Below are the code and all the weights of a small trained network. Each question names an input and a target symbol and asks about switching units off, where a switched-off unit gives its printed mean instead of its output.

import numpy as np


def w(rows, s, z=0):
    codes = np.array(rows[::2]) - 128.0
    scale = np.full(codes.shape[1], s)
    scale[-1] = z or s
    return codes * scale


def norm(h):
    return h / np.sqrt((h * h).mean(-1, keepdims=True) + 1e-5)


def f(y):
    return y / 2 * (1 + np.tanh(0.7978845608 * (y + 0.044715 * y**3)))


def softmax(a):
    e = np.exp(a - a.max(-1, keepdims=True))
    return e / e.sum(-1, keepdims=True)


def log_softmax(a):
    a = a - a.max(-1, keepdims=True)
    return a - np.log(np.exp(a).sum(-1, keepdims=True))


def net(x, mask):
    ids = ['αγδεζμξπφ'.index(c) for c in x.split()]
    T = len(ids)
    res = E[ids] + P[:T]
    u = 0
    for l in range(2):
        q, k, v = (norm(res) @ M[l].T for M in (Q, K, V))
        z = softmax(np.where(np.tri(T) > 0, q @ k.T / 4**0.5, -1e9)) @ v
        res = res + np.where(mask[u], z, O[l][:, -1]) @ O[l][:, :-1]
        u += 1
        y = f(norm(res) @ A[l][:, :-1].T + A[l][:, -1])
        res = res + np.where(mask[u : u + 8], y, B[l][:, -1]) @ B[l][:, :-1]
        u += 8
    return log_softmax(norm(res)[-1] @ U[:, :-1].T + U[:, -1])


Q, K, V, O, A, B = {}, {}, {}, {}, {}, {}
E = w([
[200,203,221,224],'α',
[200,169,158,194],'γ',
[189,124,136,231],'δ',
[171,73,196,192],'ε',
[34,39,109,95],'ζ',
[74,47,151,196],'μ',
[8,124,182,95],'ξ',
[125,28,227,157],'π',
[57,174,7,146],'φ',
],0.012)
P = w([
[168,136,7,26],'0',
[84,74,110,211],'1',
[95,236,100,109],'2',
[92,78,148,241],'3',
[150,214,120,135],'4',
[82,67,130,227],'5',
[159,207,109,124],'6',
[97,84,185,254],'7',
[159,196,85,106],'8',
[84,62,103,193],'9',
[181,192,92,73],'10',
],0.0081)
Q[0] = w([
[84,115,137,188],'0.h0',
[152,168,182,12],'0.h0',
[174,161,107,70],'0.h0',
[96,183,151,78],'0.h0',
],0.011)
K[0] = w([
[244,77,29,75],'0.h0',
[5,230,167,183],'0.h0',
[114,144,254,216],'0.h0',
[27,84,226,139],'0.h0',
],0.0066)
V[0] = w([
[96,71,144,118],'0.h0',
[102,72,81,158],'0.h0',
[106,2,139,149],'0.h0',
[179,113,127,50],'0.h0',
],0.0084)
O[0] = w([
[161,202,46,193,32],'0.h0',
[165,2,126,4,252],'0.h0',
[171,103,160,170,26],'0.h0',
[123,78,135,16,34],'0.h0',
],0.0062,0.0022)
A[0] = w([
[100,84,103,163,158],'0.n0',
[171,92,235,108,243],'0.n1',
[60,99,134,114,201],'0.n2',
[101,81,189,64,4],'0.n3',
[195,145,115,133,190],'0.n4',
[132,175,108,146,90],'0.n5',
[186,248,104,117,246],'0.n6',
[128,85,168,155,130],'0.n7',
],0.013,0.0025)
B[0] = w([
[165,176,155,96,198],'0.n0',
[118,29,73,49,216],'0.n1',
[153,96,192,120,187],'0.n2',
[131,138,64,169,142],'0.n3',
[125,116,51,199,166],'0.n4',
[126,152,114,213,168],'0.n5',
[109,254,127,197,254],'0.n6',
[24,203,49,64,176],'0.n7',
],0.0086,0.0066)
Q[1] = w([
[83,121,95,148],'1.h0',
[66,1,101,113],'1.h0',
[97,120,143,139],'1.h0',
[216,200,109,87],'1.h0',
],0.012)
K[1] = w([
[24,156,2,204],'1.h0',
[242,145,41,54],'1.h0',
[242,202,212,125],'1.h0',
[115,189,220,185],'1.h0',
],0.0079)
V[1] = w([
[125,174,40,84],'1.h0',
[59,166,136,4],'1.h0',
[178,111,154,42],'1.h0',
[255,142,17,80],'1.h0',
],0.0068)
O[1] = w([
[148,93,132,179,255],'1.h0',
[1,72,105,149,169],'1.h0',
[232,126,206,90,53],'1.h0',
[213,117,137,164,189],'1.h0',
],0.0086,0.0044)
A[1] = w([
[73,132,191,145,7],'1.n0',
[51,135,127,187,153],'1.n1',
[253,28,214,119,155],'1.n2',
[206,105,74,128,133],'1.n3',
[118,208,74,200,37],'1.n4',
[68,54,186,37,122],'1.n5',
[127,37,100,124,149],'1.n6',
[81,96,45,104,179],'1.n7',
],0.011,0.002)
B[1] = w([
[49,150,183,110,131],'1.n0',
[185,77,101,48,233],'1.n1',
[140,211,143,70,187],'1.n2',
[42,158,145,144,159],'1.n3',
[183,98,68,61,255],'1.n4',
[203,201,60,144,180],'1.n5',
[174,129,183,165,211],'1.n6',
[110,177,255,133,212],'1.n7',
],0.0062,0.0077)
U = w([
[128,157,117,173,105],'α',
[151,145,106,142,36],'γ',
[176,102,70,160,86],'δ',
[125,7,120,185,210],'ε',
[153,166,170,78,38],'ζ',
[137,137,160,101,54],'μ',
[47,140,170,92,62],'ξ',
[142,45,35,84,53],'π',
[42,113,52,106,254],'φ',
],0.013,0.0028)

Each question gives the input, a string of symbols that net reads in full, and the target symbol t.
The units are the heads (4 rows each of Q, K, V and O) and the neurons (one row each of A and B). Each row of codes is followed by its name. A weight is (code - 128) times the scale printed after its matrix; where a second scale follows, it is the last column's (O, A, B and U).
mask holds one flag per unit, layer by layer, with each layer's heads first. A switched-off unit (its flag False) gives its mean, the last column of its rows in O or B, instead of its output. The means were averaged over made-up inputs and are rounded, as every weight is.
A unit's drop is (log p(t) with every unit on - log p(t) with that unit switched off) / (log p(t) with every unit on - log p(t) with every unit switched off).
unit that matters most: the unit with the biggest drop
top k neurons: the k neurons with the biggest drops, biggest first
k most important neurons of layer l: the k neurons of layer l with the biggest drops, biggest first
input ξ δ δ ξ γ α α α α φ, target π: top 4 neurons => [0.n6, 0.n7, 1.n4, 1.n1]
input δ φ δ φ φ γ, target ζ: 2 most important neurons of layer 0 => [0.n6, 0.n1]
input γ φ δ ζ φ γ π φ, target ξ: top 2 neurons => [1.n0, 1.n4]
input α φ α π γ α γ μ, target φ: unit that matters most => 0.n7
input φ α γ ξ, target ε: 3 most important neurons of layer 0 => [0.n3, 0.n6, 0.n2]
input δ φ ξ φ α δ φ μ α ξ, target ζ: top 3 neurons => [0.n6, 1.n2, 0.n2]
input π ξ δ φ π φ, target δ: 4 most important neurons of layer 0 => [0.n6, 0.n1, 0.n0, 0.n7]
input ζ α α ζ φ φ φ γ α φ, target α: top 4 neurons => [0.n7, 0.n6, 1.n1, 1.n3]
input γ μ α α, target ξ: top 2 neurons => [0.n6, 0.n7]
input δ δ δ α φ α α δ, target ζ: top 2 neurons => [0.n6, 1.n2]
input γ α α δ, target ξ: top 2 neurons => [0.n7, 1.n7]
input α δ α α φ π α π, target φ: top 2 neurons => [0.n7, 1.n5]
input δ ζ φ φ φ α α α φ γ ε, target ε: top 4 neurons => [0.n4, 0.n1, 0.n2, 0.n0]
input ξ δ ε φ δ γ α α, target π: unit that matters most => 0.n1
input δ δ α δ φ γ φ π ζ δ, target ζ: top 4 neurons => [0.n6, 0.n5, 1.n2, 0.n3]
input ξ α φ δ, target π: 2 most important neurons of layer 1 => [1.n4, 1.n1]
input δ α α μ π φ φ δ ξ φ, target ζ: 3 most important neurons of layer 0 => [0.n6, 0.n2, 0.n7]
input ξ μ ε π α φ φ γ γ α, target π: 2 most important neurons of layer 0 => [0.n6, 0.n1]
input δ ε μ α, target ζ: top 2 neurons => [1.n2, 0.n6]
input α α φ α ε φ π δ, target φ: 3 most important neurons of layer 0 => [0.n7, 0.n0, 0.n2]
input ξ δ γ δ, target π: top 3 neurons => [0.n7, 1.n4, 0.n6]
input π α φ φ, target δ: top 2 neurons => [0.n7, 0.n1]
input ξ π α α φ φ, target π: 4 most important neurons of layer 0 => [0.n7, 0.n6, 0.n1, 0.n0]
input φ φ φ α α μ α φ α γ, target ε: 2 most important neurons of layer 0 => [0.n6, 0.n7]
input α γ μ ξ γ φ δ γ φ π, target φ: 3 most important neurons of layer 0 => [0.n7, 0.n1, 0.n3]
input δ φ φ φ φ μ, target ζ: most important neuron of layer 0 => [0.n7]
